Here is a tiny trained network, its code and every weight. The questions are about switching its units off for an input and a class, where a switched-off unit gives its printed mean instead of its output.

import numpy as np


def w(rows, s, z=0):
    codes = np.array(rows[::2]) - 128.0
    scale = np.full(codes.shape[1], s)
    scale[-1] = z or s
    return codes * scale


def norm(h):
    return h / np.sqrt((h * h).mean(-1, keepdims=True) + 1e-5)


def f(y):
    return y / 2 * (1 + np.tanh(0.7978845608 * (y + 0.044715 * y**3)))


def log_softmax(a):
    a = a - a.max(-1, keepdims=True)
    return a - np.log(np.exp(a).sum(-1, keepdims=True))


def net(x, mask):
    res = np.array(x, float).reshape(1, 5) / 4 @ E
    u = 0
    for l in range(4):
        y = f(norm(res) @ A[l][:, :-1].T + A[l][:, -1])
        res = res + np.where(mask[u : u + 8], y, B[l][:, -1]) @ B[l][:, :-1]
        u += 8
    return log_softmax(norm(res)[-1] @ U[:, :-1].T + U[:, -1])


A, B = {}, {}
E = w([
[130,58,147,111,183,79,76,173],'x0',
[239,121,66,165,157,201,85,184],'x1',
[138,119,106,170,124,65,91,44],'x2',
[30,103,71,177,80,173,2,163],'x3',
[105,75,27,151,30,42,148,154],'x4',
],0.0065)
A[0] = w([
[142,70,59,99,148,130,115,79,74],'L0N1',
[158,142,108,218,87,116,125,67,197],'L0N2',
[183,127,159,152,136,117,48,19,84],'L0N3',
[130,139,198,186,177,149,106,124,37],'L0N4',
[107,254,50,127,87,176,172,106,64],'L0N5',
[105,159,113,58,105,154,77,171,104],'L0N6',
[214,113,73,148,102,189,117,149,7],'L0N7',
[147,111,157,111,125,149,230,158,232],'L0N8',
],0.0077,0.0011)
B[0] = w([
[138,135,166,102,129,115,105,151,143],'L0N1',
[165,173,96,117,131,83,123,183,212],'L0N2',
[128,207,128,81,139,95,58,119,215],'L0N3',
[204,254,144,155,81,200,230,129,193],'L0N4',
[136,126,114,175,221,53,188,118,253],'L0N5',
[129,119,65,94,116,142,78,66,172],'L0N6',
[113,70,173,187,52,79,132,105,239],'L0N7',
[95,70,118,129,97,216,65,98,248],'L0N8',
],0.0084,0.0034)
A[1] = w([
[134,79,188,67,111,121,2,148,242],'L1N1',
[103,66,61,139,119,104,174,91,144],'L1N2',
[169,57,183,108,127,144,179,80,11],'L1N3',
[140,153,71,113,43,95,119,148,99],'L1N4',
[199,144,140,197,156,144,103,197,250],'L1N5',
[136,112,75,88,111,91,157,205,143],'L1N6',
[117,136,246,139,144,157,83,128,169],'L1N7',
[219,157,162,179,42,65,127,138,116],'L1N8',
],0.0074,0.0013)
B[1] = w([
[194,182,91,165,169,119,201,92,242],'L1N1',
[126,179,131,92,146,188,91,225,250],'L1N2',
[196,109,73,69,145,21,123,114,186],'L1N3',
[226,180,194,51,151,194,92,146,206],'L1N4',
[93,152,200,178,61,69,184,107,252],'L1N5',
[101,137,141,103,133,92,199,174,186],'L1N6',
[80,152,88,168,41,123,172,177,238],'L1N7',
[151,128,253,68,144,149,117,120,252],'L1N8',
],0.0073,0.0032)
A[2] = w([
[158,84,160,93,168,139,141,69,134],'L2N1',
[118,84,107,118,113,214,179,152,154],'L2N2',
[124,104,126,184,210,134,187,154,254],'L2N3',
[115,115,70,133,97,156,139,96,80],'L2N4',
[127,83,144,197,86,126,152,118,132],'L2N5',
[111,168,93,131,100,154,57,128,120],'L2N6',
[6,123,149,84,110,95,150,86,128],'L2N7',
[162,137,110,151,111,93,112,163,149],'L2N8',
],0.011,0.0029)
B[2] = w([
[186,119,51,182,142,128,137,193,182],'L2N1',
[83,146,102,70,160,76,1,109,252],'L2N2',
[109,177,169,203,94,23,115,109,228],'L2N3',
[135,190,87,131,145,100,170,19,136],'L2N4',
[164,132,204,62,80,52,89,21,172],'L2N5',
[204,83,65,126,127,108,171,90,198],'L2N6',
[236,128,214,180,36,119,58,151,243],'L2N7',
[32,127,207,97,145,130,159,137,202],'L2N8',
],0.0079,0.0042)
A[3] = w([
[200,211,189,175,164,255,170,121,241],'L3N1',
[20,167,82,119,67,190,184,104,91],'L3N2',
[84,177,159,242,130,128,157,109,166],'L3N3',
[201,113,112,125,101,137,88,119,143],'L3N4',
[88,145,128,192,114,95,153,207,170],'L3N5',
[158,157,167,93,165,72,167,157,255],'L3N6',
[128,30,145,130,100,92,124,163,221],'L3N7',
[110,138,114,169,78,215,138,35,138],'L3N8',
],0.0071,0.0022)
B[3] = w([
[85,74,98,123,69,112,96,205,246],'L3N1',
[152,236,111,140,127,87,137,149,127],'L3N2',
[52,113,123,115,211,82,211,146,202],'L3N3',
[234,51,102,106,197,222,146,72,173],'L3N4',
[84,153,104,157,124,20,197,79,168],'L3N5',
[6,94,1,111,131,224,79,76,254],'L3N6',
[123,238,135,198,137,174,197,189,175],'L3N7',
[126,54,115,12,125,182,196,240,154],'L3N8',
],0.0062,0.0059)
U = w([
[162,80,245,173,57,98,117,142,149],'0',
[28,138,94,194,147,20,199,107,162],'1',
[51,152,109,67,80,139,164,220,145],'2',
[179,46,16,104,136,144,157,122,139],'3',
[105,166,131,67,163,92,1,103,134],'4',
[52,61,117,95,138,142,144,65,74],'5',
[43,24,186,160,223,192,128,78,2],'6',
],0.011,0.0084)

Each question gives the input, the list of numbers given to net, and the class t.
The units are the neurons (one row each of A and B). Each row of codes is followed by its name. A weight is (code - 128) times the scale printed after its matrix; where a second scale follows, it is the last column's (A, B and U).
mask holds one flag per neuron, layer by layer. A switched-off neuron (its flag False) gives its mean, the last column of its row in B, instead of its output. The means were averaged over made-up inputs and are rounded, as every weight is.
A unit's drop is (log p(t) with every unit on - log p(t) with that unit switched off) / (log p(t) with every unit on - log p(t) with every unit switched off).
The circuit of an input: a set's keep is (log p(t) with only the set's units on - log p(t) with every unit switched off) / (log p(t) with every unit on - log p(t) with every unit switched off). Starting from the 12 units with the biggest drops (on a tie, the unit counted first), units are removed one at a time, each time the one whose removal leaves the highest keep (on an exact tie, the one counted first), for as long as the keep stays at least 0.8.
units of the circuit, in order: the units of the circuit, biggest drop first
most important unit: the unit with the biggest drop
top k neurons: the k neurons with the biggest drops, biggest first
k most important neurons of layer l: the k neurons of layer l with the biggest drops, biggest first
input [8,7,4,-2,6], class 1: units of the circuit, in order -> (L2N8, L3N7)
input [-8,2,6,7,-2], class 1: units of the circuit, in order -> (L0N5)
input [-5,-4,-4,5,-4], class 1: 4 most important neurons of layer 0 -> (L0N5, L0N8, L0N3, L0N7)
input [-7,2,-8,-7,3], class 4: units of the circuit, in order -> (L0N8, L2N2)
input [-3,6,-7,-7,-8], class 2: top 2 neurons -> (L3N1, L2N7)
input [-7,6,-2,-5,2], class 1: top 2 neurons -> (L0N5, L2N3)
input [5,-6,-2,7,3], class 3: 2 most important neurons of layer 1 -> (L1N5, L1N1)
input [0,-2,-5,5,-2], class 3: units of the circuit, in order -> (L0N6, L2N6)
input [3,-1,-4,6,-5], class 3: top 2 neurons -> (L0N6, L2N6)
input [-8,6,0,-8,5], class 1: top 3 neurons -> (L0N5, L2N3, L2N7)
input [-4,1,-4,5,1], class 3: top 4 neurons -> (L0N6, L2N6, L1N1, L1N5)
input [8,6,8,4,1], class 1: 3 most important neurons of layer 1 -> (L1N1, L1N5, L1N2)
input [8,-4,8,4,-8], class 1: 2 most important neurons of layer 1 -> (L1N1, L1N7)
input [-3,-1,0,-5,-6], class 2: most important unit -> L0N8
input [0,-8,7,8,-7], class 0: top 3 neurons -> (L2N7, L3N6, L2N2)
input [6,5,-8,-8,-6], class 3: top 4 neurons -> (L0N8, L0N5, L1N3, L2N1)
input [0,6,5,5,-7], class 2: 2 most important neurons of layer 0 -> (L0N3, L0N4)
input [4,7,6,4,8], class 2: units of the circuit, in order -> (L2N8, L3N7, L1N4)
input [6,5,3,4,-7], class 2: top 2 neurons -> (L0N4, L0N5)
input [4,-7,-7,-6,-3], class 0: units of the circuit, in order -> (L2N7, L0N8)
